Below is a small trained network, with its code and all its weights. Each question gives an input and a class and asks what happens when units are switched off, that is, made to give their printed mean instead of their output.

import numpy as np


def w(rows, s, z=0):
    codes = np.array(rows[::2]) - 128.0
    scale = np.full(codes.shape[1], s)
    scale[-1] = z or s
    return codes * scale


def norm(h):
    return h / np.sqrt((h * h).mean(-1, keepdims=True) + 1e-5)


def f(y):
    return y / 2 * (1 + np.tanh(0.7978845608 * (y + 0.044715 * y**3)))


def log_softmax(a):
    a = a - a.max(-1, keepdims=True)
    return a - np.log(np.exp(a).sum(-1, keepdims=True))


def net(x, mask):
    res = np.array(x, float).reshape(1, 6) / 4 @ E
    u = 0
    for l in range(2):
        y = f(norm(res) @ A[l][:, :-1].T + A[l][:, -1])
        res = res + np.where(mask[u : u + 5], y, B[l][:, -1]) @ B[l][:, :-1]
        u += 5
    return log_softmax(norm(res)[-1] @ U[:, :-1].T + U[:, -1])


A, B = {}, {}
E = w([
[123,123,126,130,128,123],'x0',
[77,255,100,127,132,64],'x1',
[126,125,126,131,131,127],'x2',
[196,85,68,102,61,135],'x3',
[114,116,111,132,138,122],'x4',
[35,114,144,101,52,166],'x5',
],0.0057)
A[0] = w([
[60,200,44,42,65,129,79],'L0N1',
[124,254,104,90,172,6,132],'L0N2',
[60,115,156,161,102,234,122],'L0N3',
[164,200,29,136,47,6,4],'L0N4',
[125,96,95,176,238,147,157],'L0N5',
],0.0061,0.0034)
B[0] = w([
[121,184,226,31,26,52,197],'L0N1',
[160,60,96,253,116,181,253],'L0N2',
[109,51,133,186,149,243,172],'L0N3',
[137,195,136,26,238,198,177],'L0N4',
[155,157,175,96,107,118,173],'L0N5',
],0.0074,0.0056)
A[1] = w([
[132,111,80,170,167,134,87],'L1N1',
[181,87,102,85,53,143,73],'L1N2',
[254,140,55,94,149,128,5],'L1N3',
[196,96,225,176,205,115,108],'L1N4',
[181,47,155,180,149,118,1],'L1N5',
],0.0071,0.0019)
B[1] = w([
[159,183,206,146,114,139,156],'L1N1',
[174,125,44,122,121,94,177],'L1N2',
[2,110,64,134,183,146,205],'L1N3',
[141,130,179,24,86,86,254],'L1N4',
[117,174,100,131,166,49,206],'L1N5',
],0.0094,0.0042)
U = w([
[163,197,238,10,61,17,254],'0',
[207,242,205,250,160,63,65],'1',
[80,24,209,162,140,207,124],'2',
[23,202,206,215,34,137,35],'3',
[136,56,31,73,178,32,33],'4',
[104,229,72,128,204,191,171],'5',
[161,38,54,145,22,170,139],'6',
],0.012,0.0025)

Each question gives the input, the list of numbers given to net, and the class t.
The units are the neurons (one row each of A and B). Each row of codes is followed by its name. A weight is (code - 128) times the scale printed after its matrix; where a second scale follows, it is the last column's (A, B and U).
mask holds one flag per neuron, layer by layer. A switched-off neuron (its flag False) gives its mean, the last column of its row in B, instead of its output. The means were averaged over made-up inputs and are rounded, as every weight is.
A unit's drop is (log p(t) with every unit on - log p(t) with that unit switched off) / (log p(t) with every unit on - log p(t) with every unit switched off).
The circuit of an input: a set's keep is (log p(t) with only the set's units on - log p(t) with every unit switched off) / (log p(t) with every unit on - log p(t) with every unit switched off). Starting from all 10 units, units are removed one at a time, each time the one whose removal leaves the highest keep (on an exact tie, the one counted first), for as long as the keep stays at least 0.8.
circuit, biggest first: the units of the circuit, biggest drop first
k most important neurons: the k neurons with the biggest drops, biggest first
top k neurons in layer l: the k neurons of layer l with the biggest drops, biggest first
drop when u is switched off: that unit's drop, to one decimal
input [-3,-6,-4,0,-4,0], class 0: top 2 neurons in layer 1	L1N4; L1N3
input [-3,6,-7,2,2,-5], class 5: most important neuron	L0N4
input [-7,-2,4,0,-8,-8], class 0: top 2 neurons in layer 1	L1N4; L1N2
input [6,-7,-1,8,-1,-3], class 4: circuit, biggest first	L0N2; L1N5; L1N3
input [-3,4,6,-2,2,-1], class 1: circuit, biggest first	L0N2; L1N3
input [-7,-6,-1,4,-6,-2], class 4: top 2 neurons in layer 1	L1N5; L1N3
input [-8,1,0,-6,6,-1], class 1: 2 most important neurons	L0N1; L0N2
input [4,2,-7,4,4,6], class 0: 3 most important neurons	L0N1; L0N2; L1N3
input [-7,-1,-7,-4,7,0], class 0: 3 most important neurons	L1N4; L0N5; L0N2
input [3,2,-4,6,-3,-7], class 5: circuit, biggest first	L0N4; L1N3
input [2,7,4,1,3,-8], class 5: 2 most important neurons	L0N4; L1N3
input [2,0,8,-1,4,-3], class 0: 2 most important neurons	L1N4; L0N5
input [-3,-1,1,3,4,0], class 4: 4 most important neurons	L1N2; L0N4; L0N2; L0N1
input [0,-1,3,-3,-7,7], class 2: circuit, biggest first	L0N3
input [2,1,-7,0,8,-3], class 1: 3 most important neurons	L0N2; L0N1; L1N1
input [1,-3,6,3,2,0], class 4: 3 most important neurons	L0N2; L1N5; L0N1
input [-6,-2,-2,7,-8,0], class 4: top 2 neurons in layer 1	L1N3; L1N2
input [-3,0,5,-5,-3,-2], class 0: top 2 neurons in layer 0	L0N5; L0N3
input [7,-6,5,2,-1,-1], class 4: 3 most important neurons	L1N5; L0N2; L0N1
input [-2,3,-3,6,4,-5], class 5: circuit, biggest first	L0N4
input [-1,-7,-8,2,-8,-2], class 4: top 2 neurons in layer 0	L0N1; L0N2
input [7,-6,7,8,-5,-5], class 4: top 2 neurons in layer 1	L1N3; L1N5
input [-8,5,2,7,-1,-3], class 5: drop when L0N4 is switched off	0.4
input [-2,5,1,3,5,-5], class 5: drop when L0N4 is switched off	1.0
